Read these off the matrix that follows. Counting starts at 1.
1) Which number is the top-left entry?
2) Which number is the entry at row 1, column 2?
3) Which number is the entry directly above -0.248?
4) Which number is the entry directly above 0.122?
5) Which number is the entry in row 1 and column 3?
6) Which number is the bottom-right entry?
7) Which number is the entry in row 3 and column 1?
8) Which number is the entry directly below -0.216?
[[-0.271 -0.273 -0.127  0.190 -0.276 -0.273 -0.274 -0.127]
 [ 0.181  0.184 -0.127 -0.250  0.191  0.186  0.187 -0.128]
 [-0.091 -0.091 -0.127  0.015 -0.090 -0.091 -0.091 -0.127]
 [-0.152 -0.152 -0.127  0.074 -0.152 -0.152 -0.152 -0.127]
 [ 0.119  0.122 -0.127 -0.190  0.127  0.123  0.124 -0.128]
 [-0.215 -0.216 -0.127  0.136 -0.218 -0.217 -0.217 -0.127]
 [ 0.179  0.182 -0.127 -0.248  0.189  0.184  0.185 -0.128]
 [ 0.024  0.025 -0.127 -0.097  0.029  0.026  0.027 -0.127]
 [-0.032 -0.031 -0.127 -0.043 -0.029 -0.031 -0.030 -0.127]
 [-0.242 -0.243 -0.127  0.162 -0.246 -0.244 -0.244 -0.127]
 [ 0.025  0.026 -0.127 -0.098  0.030  0.027  0.027 -0.127]
 [-0.095 -0.094 -0.127  0.018 -0.093 -0.094 -0.094 -0.127]
 [-0.156 -0.156 -0.127  0.078 -0.157 -0.156 -0.156 -0.127]
 [ 0.147  0.149 -0.127 -0.217  0.156  0.151  0.152 -0.128]]
1) -0.271
2) -0.273
3) 0.136
4) -0.152
5) -0.127
6) -0.128
7) -0.091
8) 0.182

Questions about the grid below.
1) Find the entry just left of 0.045.
2) Find the entry just right of 0.156.
3) Find the smallest entry.
4) Find the entry just right of 0.158.
5) Find the entry just right of -0.398.
[[ 0.554  1.290  0.024  0.632  1.157 -0.169 -0.398 -0.826 -0.432 -1.946
   2.527]
 [ 0.186  1.190  0.271  0.855 -0.088  0.156  0.934  1.640  0.167  0.036
  -0.217]
 [ 1.221  2.020 -0.597 -0.054  0.451  0.817  0.406  1.159  0.344 -0.372
   0.387]
 [ 0.989  0.337 -1.629 -0.898 -1.363  1.211 -0.511  1.184  0.138  0.045
  -0.317]
 [ 0.749  0.222 -1.300 -0.562 -1.326  0.985 -0.329  1.255  0.078  0.105
  -0.372]
 [ 1.017  0.324 -1.688 -0.949 -1.446  1.253 -0.511  1.278  0.158  0.138
  -0.428]]
1) 0.138
2) 0.934
3) -1.946
4) 0.138
5) -0.826

Read these off the array that follows. Indices start at 1.
1) What is the entry just right of 43?
2) What is the entry in row 3 and column 3?
3) What is the entry in row 3 and column 1?
4) What is the entry just right of 82?
5) What is the entry in row 1 and column 1?
6) What is the top-right entry?
7) What is the top entry of the column that holds the smallest entry?
8) What is the entry at row 3, column 2?
[[-44, -47, -75, 29],
[73, 33, 69, 3],
[51, 16, 52, -9],
[-16, -25, -9, -24],
[63, 21, 42, 25],
[35, 28, 61, -33],
[-68, -19, -64, 6],
[69, -24, 2, 61],
[35, 18, 50, -23],
[-37, 69, 43, -59],
[66, -25, -4, 67],
[-19, 82, 54, -47],
[-49, -30, -66, 22]]
1) -59
2) 52
3) 51
4) 54
5) -44
6) 29
7) -75
8) 16
